Below is a small trained network, with its code and all its weights. Each question gives an input and a target symbol and asks what happens when units are switched off, that is, made to give their printed mean instead of their output.

import numpy as np


def w(rows, s, z=0):
    codes = np.array(rows[::2]) - 128.0
    scale = np.full(codes.shape[1], s)
    scale[-1] = z or s
    return codes * scale


def norm(h):
    return h / np.sqrt((h * h).mean(-1, keepdims=True) + 1e-5)


def softmax(a):
    e = np.exp(a - a.max(-1, keepdims=True))
    return e / e.sum(-1, keepdims=True)


def log_softmax(a):
    a = a - a.max(-1, keepdims=True)
    return a - np.log(np.exp(a).sum(-1, keepdims=True))


def net(x, mask):
    ids = ['αβδμπσ'.index(c) for c in x.split()]
    T = len(ids)
    res = E[ids] + P[:T]
    u = 0
    for l in range(3):
        r = norm(res)
        for j in range(2):
            rows = slice(2 * j, 2 * j + 2)
            q, k, v = (r @ M[l][rows].T for M in (Q, K, V))
            z = softmax(np.where(np.tri(T) > 0, q @ k.T / 2**0.5, -1e9)) @ v
            o = O[l][rows]
            res = res + np.where(mask[u + j], z, o[:, -1]) @ o[:, :-1]
        u += 2
    return log_softmax(norm(res)[-1] @ U[:, :-1].T + U[:, -1])


Q, K, V, O = {}, {}, {}, {}
E = w([
[78,192,48,180,115,172,135,126,63],'α',
[95,101,147,134,182,252,95,120,93],'β',
[134,163,131,150,81,188,142,128,218],'δ',
[194,181,199,172,194,93,139,95,139],'μ',
[126,166,125,151,188,128,182,201,170],'π',
[223,213,177,134,191,194,112,170,167],'σ',
],0.023)
P = w([
[142,49,112,254,157,48,115,179,149],'0',
[102,71,133,184,147,59,93,157,153],'1',
[85,104,138,171,156,67,109,166,149],'2',
[94,122,169,145,121,97,128,161,158],'3',
[112,144,140,121,126,111,161,125,152],'4',
[88,172,160,71,146,128,135,123,119],'5',
[159,187,166,98,143,142,180,126,131],'6',
[160,204,164,90,139,132,174,123,129],'7',
],0.008)
Q[0] = w([
[31,157,39,120,132,83,172,214,37],'0.h1',
[157,108,168,123,31,157,46,113,248],'0.h1',
[102,117,56,105,102,117,113,93,85],'0.h2',
[150,137,136,108,208,77,141,116,120],'0.h2',
],0.011)
K[0] = w([
[120,34,165,117,206,125,245,245,164],'0.h1',
[86,54,45,191,29,230,2,80,67],'0.h1',
[155,180,197,164,114,44,169,170,138],'0.h2',
[173,107,175,135,196,167,149,138,65],'0.h2',
],0.0094)
V[0] = w([
[177,191,139,135,123,124,248,137,123],'0.h1',
[163,92,78,2,78,71,112,152,99],'0.h1',
[110,227,78,213,171,116,181,147,152],'0.h2',
[62,40,143,89,186,195,93,89,133],'0.h2',
],0.0061)
O[0] = w([
[58,88,164,109,90,138,138,171,159,189],'0.h1',
[10,100,107,2,136,158,103,119,75,8],'0.h1',
[217,174,192,161,133,97,81,161,175,254],'0.h2',
[7,41,127,4,102,163,74,138,176,102],'0.h2',
],0.0063,0.0099)
Q[1] = w([
[107,97,33,104,87,6,113,74,20],'1.h1',
[29,68,179,56,150,61,176,209,119],'1.h1',
[191,227,155,178,81,255,54,167,125],'1.h2',
[133,37,199,152,80,19,87,15,151],'1.h2',
],0.0093)
K[1] = w([
[96,91,115,247,107,119,68,97,117],'1.h1',
[151,122,91,123,130,93,98,167,98],'1.h1',
[115,104,212,169,143,203,90,109,156],'1.h2',
[142,159,98,109,25,72,109,80,111],'1.h2',
],0.015)
V[1] = w([
[70,231,13,182,25,139,145,219,87],'1.h1',
[106,10,170,190,202,254,112,64,113],'1.h1',
[111,97,138,126,79,107,98,71,202],'1.h2',
[85,115,126,154,229,193,128,54,117],'1.h2',
],0.0075)
O[1] = w([
[149,179,47,229,193,127,139,149,43,161],'1.h1',
[183,229,255,64,51,197,66,230,91,1],'1.h1',
[104,91,210,99,184,124,149,61,198,29],'1.h2',
[46,233,157,191,117,111,138,126,79,134],'1.h2',
],0.0089,0.0025)
Q[2] = w([
[122,147,242,182,211,131,163,191,227],'2.h1',
[129,74,246,121,250,109,143,144,203],'2.h1',
[185,91,195,97,141,176,28,72,156],'2.h2',
[126,104,36,120,119,95,144,89,35],'2.h2',
],0.012)
K[2] = w([
[105,223,201,78,212,97,212,176,120],'2.h1',
[156,204,235,84,165,106,218,134,179],'2.h1',
[220,62,174,147,125,119,9,78,132],'2.h2',
[53,79,91,190,107,124,99,171,34],'2.h2',
],0.011)
V[2] = w([
[190,51,169,123,130,99,251,144,187],'2.h1',
[100,179,142,148,161,171,93,164,155],'2.h1',
[167,135,166,127,84,115,109,74,183],'2.h2',
[200,143,137,150,40,181,66,22,110],'2.h2',
],0.012)
O[2] = w([
[90,179,164,10,69,74,78,153,178,245],'2.h1',
[49,180,156,149,167,139,108,113,110,254],'2.h1',
[108,70,115,133,101,167,175,89,139,174],'2.h2',
[222,36,102,164,149,186,186,113,75,70],'2.h2',
],0.011,0.0062)
U = w([
[114,59,77,171,37,155,106,128,160,180],'α',
[213,137,149,129,197,195,43,207,119,49],'β',
[79,104,158,137,250,160,152,129,131,72],'δ',
[167,116,212,155,161,1,146,38,47,119],'μ',
[71,162,100,137,163,59,117,185,137,76],'π',
[127,93,72,194,181,91,139,112,81,254],'σ',
],0.0077,0.0045)

Each question gives the input, a string of symbols that net reads in full, and the target symbol t.
The units are the heads (2 rows each of Q, K, V and O). Each row of codes is followed by its name. A weight is (code - 128) times the scale printed after its matrix; where a second scale follows, it is the last column's (O and U).
mask holds one flag per head, layer by layer. A switched-off head (its flag False) gives its mean, the last column of its rows in O, instead of its output. The means were averaged over made-up inputs and are rounded, as every weight is.
A unit's drop is (log p(t) with every unit on - log p(t) with that unit switched off) / (log p(t) with every unit on - log p(t) with every unit switched off).
The circuit of an input: a set's keep is (log p(t) with only the set's units on - log p(t) with every unit switched off) / (log p(t) with every unit on - log p(t) with every unit switched off). Starting from all 6 units, units are removed one at a time, each time the one whose removal leaves the highest keep (on an exact tie, the one counted first), for as long as the keep stays at least 0.8.
circuit, biggest first: the units of the circuit, biggest drop first
most important unit: the unit with the biggest drop
which heads matter: for each layer, one digit per head in row order, 1 if its drop is at least 0.15 and else 0, layers parted by /
drop of u: that unit's drop, to one decimal
input μ β α β α μ β, target α: circuit, biggest first -> 1.h1, 2.h2
input α μ α δ β, target σ: circuit, biggest first -> 1.h2, 2.h2
input δ β σ, target δ: circuit, biggest first -> 0.h2, 1.h2, 2.h2
input α μ π δ β, target π: most important unit -> 1.h2
input σ α π α α β α α, target β: which heads matter -> 00 / 10 / 00
input α β σ μ, target δ: which heads matter -> 01 / 01 / 10
input δ π β α σ μ, target δ: circuit, biggest first -> 0.h2, 1.h2, 2.h1, 1.h1
input α μ α β μ δ α, target α: which heads matter -> 01 / 10 / 01
input π β σ α π, target δ: circuit, biggest first -> 0.h2, 1.h2, 2.h1
input α α α α α α δ β, target σ: which heads matter -> 00 / 01 / 10
input σ α δ μ β α π μ, target π: which heads matter -> 01 / 00 / 10
input β α α α σ, target δ: drop of 0.h2 -> 0.5
input β α δ, target σ: drop of 2.h1 -> 0.4
input σ α α α δ α π β, target π: circuit, biggest first -> 2.h1
input α π β μ α, target α: drop of 1.h1 -> 1.8
input σ β π α π μ, target π: drop of 2.h1 -> 0.1
